Below are the code and all the weights of a small trained network. Each question names an input and a target symbol and asks about switching units off, where a switched-off unit gives its printed mean instead of its output.

import numpy as np


def w(rows, s, z=0):
    codes = np.array(rows[::2]) - 128.0
    scale = np.full(codes.shape[1], s)
    scale[-1] = z or s
    return codes * scale


def f(y):
    return np.maximum(y, 0)


def softmax(a):
    e = np.exp(a - a.max(-1, keepdims=True))
    return e / e.sum(-1, keepdims=True)


def log_softmax(a):
    a = a - a.max(-1, keepdims=True)
    return a - np.log(np.exp(a).sum(-1, keepdims=True))


def net(x, mask):
    ids = ['ΔΞΣΩζηθλπ'.index(c) for c in x.split()]
    T = len(ids)
    res = E[ids] + P[:T]
    u = 0
    for l in range(2):
        r = res
        for j in range(2):
            rows = slice(2 * j, 2 * j + 2)
            q, k, v = (r @ M[l][rows].T for M in (Q, K, V))
            z = softmax(np.where(np.tri(T) > 0, q @ k.T / 2**0.5, -1e9)) @ v
            o = O[l][rows]
            res = res + np.where(mask[u + j], z, o[:, -1]) @ o[:, :-1]
        u += 2
        y = f(res @ A[l][:, :-1].T + A[l][:, -1])
        res = res + np.where(mask[u : u + 12], y, B[l][:, -1]) @ B[l][:, :-1]
        u += 12
    return log_softmax(res[-1] @ U[:, :-1].T + U[:, -1])


Q, K, V, O, A, B = {}, {}, {}, {}, {}, {}
E = w([
[120,137,177],'Δ',
[106,68,95],'Ξ',
[140,220,47],'Σ',
[114,46,153],'Ω',
[153,86,102],'ζ',
[137,44,152],'η',
[232,27,235],'θ',
[114,15,28],'λ',
[2,65,70],'π',
],0.014)
P = w([
[148,140,127],'0',
[111,121,183],'1',
[154,110,94],'2',
[125,183,178],'3',
[245,114,167],'4',
[99,95,212],'5',
[152,67,138],'6',
[76,124,188],'7',
],0.011)
Q[0] = w([
[192,69,173],'L0H0',
[238,208,58],'L0H0',
[2,127,243],'L0H1',
[169,40,92],'L0H1',
],0.0085)
K[0] = w([
[155,255,136],'L0H0',
[85,142,8],'L0H0',
[16,171,249],'L0H1',
[227,45,124],'L0H1',
],0.0062)
V[0] = w([
[45,157,125],'L0H0',
[35,167,66],'L0H0',
[38,254,249],'L0H1',
[244,66,128],'L0H1',
],0.0095)
O[0] = w([
[114,111,58,83],'L0H0',
[53,231,173,61],'L0H0',
[255,219,251,8],'L0H1',
[134,149,32,209],'L0H1',
],0.0061,0.015)
A[0] = w([
[55,138,102,138],'L0N0',
[146,140,112,151],'L0N1',
[76,196,140,223],'L0N2',
[139,126,105,88],'L0N3',
[139,74,54,221],'L0N4',
[161,72,135,119],'L0N5',
[182,126,164,102],'L0N6',
[107,163,102,113],'L0N7',
[122,101,226,202],'L0N8',
[202,163,94,91],'L0N9',
[9,100,64,247],'L0N10',
[158,160,160,94],'L0N11',
],0.014,0.0015)
B[0] = w([
[78,144,140,170],'L0N0',
[115,196,179,129],'L0N1',
[126,165,179,130],'L0N2',
[211,175,129,146],'L0N3',
[88,203,132,250],'L0N4',
[254,178,158,174],'L0N5',
[116,51,116,137],'L0N6',
[110,122,87,133],'L0N7',
[143,60,127,140],'L0N8',
[61,39,101,131],'L0N9',
[142,171,135,255],'L0N10',
[174,193,221,131],'L0N11',
],0.0059,0.035)
Q[1] = w([
[76,96,107],'L1H0',
[196,254,57],'L1H0',
[192,107,205],'L1H1',
[216,153,180],'L1H1',
],0.0043)
K[1] = w([
[126,89,252],'L1H0',
[174,192,87],'L1H0',
[127,72,254],'L1H1',
[234,76,109],'L1H1',
],0.0081)
V[1] = w([
[91,251,94],'L1H0',
[223,115,91],'L1H0',
[140,253,183],'L1H1',
[181,138,112],'L1H1',
],0.0062)
O[1] = w([
[2,28,148,254],'L1H0',
[132,164,27,114],'L1H0',
[132,219,87,151],'L1H1',
[14,149,103,131],'L1H1',
],0.0058,0.013)
A[1] = w([
[165,148,12,104],'L1N0',
[122,211,62,53],'L1N1',
[172,186,122,164],'L1N2',
[90,41,255,104],'L1N3',
[150,158,40,207],'L1N4',
[189,44,67,80],'L1N5',
[170,174,55,188],'L1N6',
[59,191,48,234],'L1N7',
[162,75,121,121],'L1N8',
[63,68,141,236],'L1N9',
[114,127,192,126],'L1N10',
[93,110,174,253],'L1N11',
],0.0092,0.0028)
B[1] = w([
[82,26,189,183],'L1N0',
[83,116,141,190],'L1N1',
[102,186,228,137],'L1N2',
[169,182,173,169],'L1N3',
[199,89,200,185],'L1N4',
[59,135,156,158],'L1N5',
[165,107,166,168],'L1N6',
[227,117,169,254],'L1N7',
[65,162,167,148],'L1N8',
[192,96,32,180],'L1N9',
[172,216,109,138],'L1N10',
[134,195,2,153],'L1N11',
],0.0053,0.022)
U = w([
[199,242,156,250],'Δ',
[147,167,81,177],'Ξ',
[66,207,162,130],'Σ',
[119,192,157,39],'Ω',
[115,111,124,29],'ζ',
[181,172,98,110],'η',
[139,32,188,158],'θ',
[3,30,64,107],'λ',
[101,230,158,79],'π',
],0.0067,0.0024)

Each question gives the input, a string of symbols that net reads in full, and the target symbol t.
The units are the heads (2 rows each of Q, K, V and O) and the neurons (one row each of A and B). Each row of codes is followed by its name. A weight is (code - 128) times the scale printed after its matrix; where a second scale follows, it is the last column's (O, A, B and U).
mask holds one flag per unit, layer by layer, with each layer's heads first. A switched-off unit (its flag False) gives its mean, the last column of its rows in O or B, instead of its output. The means were averaged over made-up inputs and are rounded, as every weight is.
A unit's drop is (log p(t) with every unit on - log p(t) with that unit switched off) / (log p(t) with every unit on - log p(t) with every unit switched off).
The circuit of an input: a set's keep is (log p(t) with only the set's units on - log p(t) with every unit switched off) / (log p(t) with every unit on - log p(t) with every unit switched off). Starting from the 12 units with the biggest drops (on a tie, the unit counted first), units are removed one at a time, each time the one whose removal leaves the highest keep (on an exact tie, the one counted first), for as long as the keep stays at least 0.8.
units of the circuit, in order: the units of the circuit, biggest drop first
top k neurons: the k neurons with the biggest drops, biggest first
top k neurons in layer l: the k neurons of layer l with the biggest drops, biggest first
drop when u is switched off: that unit's drop, to one decimal
input λ λ Δ θ λ π ζ, target λ: top 4 neurons -> [L0N10; L1N3; L0N4; L0N3]
input η θ λ θ θ, target λ: units of the circuit, in order -> [L0H1; L1N7; L0N10]
input Ξ Δ ζ θ λ π, target θ: top 4 neurons -> [L0N4; L0N10; L0N8; L0N0]
input θ λ λ λ θ Ξ π, target θ: units of the circuit, in order -> [L0H0]
input λ λ Δ Ω λ λ λ Δ, target Δ: top 2 neurons -> [L1N3; L1N10]
input θ θ λ, target θ: top 3 neurons -> [L1N7; L1N0; L1N4]
input λ Δ θ θ Ω, target λ: top 3 neurons -> [L0N10; L1N7; L0N4]
input λ Σ θ λ λ λ ζ, target λ: top 2 neurons -> [L1N3; L0N5]
input λ λ Σ, target λ: units of the circuit, in order -> [L1H0; L0N5]
input λ θ θ λ, target θ: top 2 neurons -> [L1N0; L1N4]
input λ Σ η, target λ: top 2 neurons in layer 1 -> [L1N3; L1N4]
input η Ω λ θ Ω, target λ: top 2 neurons -> [L1N7; L0N10]
input θ Δ θ θ ζ, target θ: top 2 neurons -> [L1N0; L1N4]
input λ ζ λ Ξ λ, target λ: top neuron -> [L1N3]
input π η ζ ζ π λ η Δ, target Δ: top 3 neurons in layer 1 -> [L1N3; L1N10; L1N0]
input λ θ λ λ Δ, target λ: top 2 neurons in layer 1 -> [L1N7; L1N4]
input λ λ λ λ, target λ: drop when L0H0 is switched off -> 0.2
input λ Δ λ θ Ξ, target λ: drop when L0N6 is switched off -> 0.1
input Δ θ λ λ θ, target λ: drop when L0N4 is switched off -> 0.1
input θ λ ζ, target θ: top neuron in layer 0 -> [L0N5]
